Each row is followed by one of two labels, saying whether the row has a hidden trait. Each part has a new trait and two new labels.
[-0.01 -0.11  3.60 -4.58  1.78  0.73  6.40 -2.34  1.08 -3.68  3.83  0.44
  1.52  2.23  0.61  2.76  0.08  0.09  2.85  1.53  2.66 -0.08  0.11  0.11
 -4.67  0.55 -0.06]
vad
[-0.53 -1.19  2.33 -4.70  3.36 -0.22  2.56  3.33  2.17 -3.91  8.97  0.71
  0.37  2.18 -1.11  5.83  1.15 -0.58  5.11  1.00 -0.65  2.61  0.17  0.99
 -1.17  3.00  1.61]
febo
[ 1.14 -0.04  6.03 -4.07 -0.69  0.87  3.83  5.89  0.32 -4.46  4.10 -0.48
  2.13  1.92 -1.90  3.97  0.74  0.04  2.65  0.88  1.78  1.61 -0.27  0.50
 -1.66  2.37 -0.10]
vad
[ 1.63 -0.59 -0.78  0.13  3.01  0.20  3.53  2.44 -0.54 -2.83  0.10  1.28
  1.03  2.40 -0.79  1.45  1.70  3.77 -0.61  2.30  3.39  5.57 -1.02 -0.24
 -2.82 -1.08 -0.78]
febo
[ 0.38  0.40 -7.53 -5.53 -2.14  2.73  6.96 -2.47  1.33 -0.67  5.03  0.74
 -0.20  2.11 -1.33 -2.96 -1.71  5.25  3.94 -2.31  4.75 -2.69 -1.54  0.16
 -9.69  1.46 -1.83]
vad
[ 2.63 -1.36 -0.87 -2.64  2.48 -0.77 -1.25  7.59  0.98 -2.91  3.59  2.52
  0.97 -1.43 -0.55  1.77  1.22  5.52  3.45 -1.63  0.94  6.20 -0.19  1.41
 -3.10  0.89  0.27]
febo
[-0.10  1.27 -3.60 -8.25 -1.36 -1.18  8.29  3.61  2.11 -4.51  1.98 -1.45
  2.27  0.80 -0.59 -1.28 -2.82  0.23  5.58 -2.47  0.58 -2.27 -2.14 -0.14
 -7.06  1.82 -1.44]
vad
[ 0.66 -0.34  0.92 -3.36 -0.18  2.30  4.65  2.26  1.37 -2.01  2.33  0.52
  1.64  1.63 -1.56  1.74  1.03  2.04  2.91  0.62  1.44  0.50 -0.34  0.43
 -3.80  2.03 -0.14]
vad
[ 1.20  0.22  2.86  2.31  1.01  5.05  7.45  1.01  0.02 -1.28 -7.67  1.52
  3.72  1.77 -3.05  0.51  1.70  0.30 -3.20  1.22  1.36  5.48  0.33 -0.15
 -3.18  0.52  0.18]
vad
[ 0.55 -1.05  1.40 -4.61  4.60 -0.25  2.46  4.05  0.34 -6.93  5.86  1.83
  3.18  0.60 -2.87 -0.11 -0.32 -0.72  2.91  0.97  0.12  2.61 -1.44  0.71
 -0.69  1.81 -2.13]
febo
[ 1.60 -0.77 -4.03 -4.52 -6.76  2.10  3.30  6.78  2.55 -2.33  8.76 -1.63
  2.27  4.24 -7.19 -1.02  2.86  1.95  3.87 -2.18 -0.04  1.57 -2.31  1.23
 -3.30  3.95 -2.23]
vad
[ 0.81 -0.47  1.26 -2.82  0.38  0.96  4.15  2.98  0.11 -2.36  2.90  1.11
  1.73  1.58 -3.32  1.22  0.19  1.26  1.84 -0.23  2.99 -2.03 -1.43 -0.13
 -3.67  2.68 -1.40]
febo
[ 0.69 -0.08  0.53 -3.62 -0.44  2.32  4.51  2.02  0.55 -2.17  3.77  0.28
  1.36  1.88 -2.60  1.27  0.85  1.31  1.97  0.35  1.82  2.90 -0.60  0.39
 -2.99  1.87 -0.45]
febo
[ 0.66 -0.13  4.21 -3.87  0.86  0.28  3.79  1.17  0.72 -3.55  3.91  0.32
  1.59  0.78 -1.46  2.42  0.08  0.72  2.44  0.05  2.20  0.61 -0.29  0.15
 -2.07  1.89 -0.22]
febo
[ 1.20 -0.55  2.88 -2.27  0.17  1.70  2.23  3.10 -0.23 -2.43  2.18  1.13
  1.87  0.16 -2.85  0.86  0.80  2.36  1.63 -0.05  2.90  0.12 -0.78  0.13
 -2.18  2.68 -1.08]
vad
[ 1.43  0.10  5.81 -6.29  1.76 -0.76  3.40  4.58  0.24 -5.28  4.84 -1.58
  2.93  2.84  0.83  4.36 -0.46  0.40  4.58  2.91  3.23  5.83  0.24  0.25
 -0.73 -0.19 -0.88]
febo
[ 1.93  0.63  7.17  0.02 -0.26 -2.10  5.49  3.63  1.92 -3.87 -2.40 -1.16
  2.35  0.71 -2.63  5.09 -0.10 -0.51 -0.19 -3.53  3.78  1.37  0.48 -0.66
 -4.53  3.23  0.56]
vad
[-0.01  0.57  2.19 -6.40 -0.91 -0.03  1.51  2.77 -0.19 -3.07  0.19 -2.48
  1.24 -0.56 -0.63 -1.32  1.06  3.00  4.91  2.27  1.47  1.99 -1.86 -0.56
  0.43  1.14 -1.47]
vad
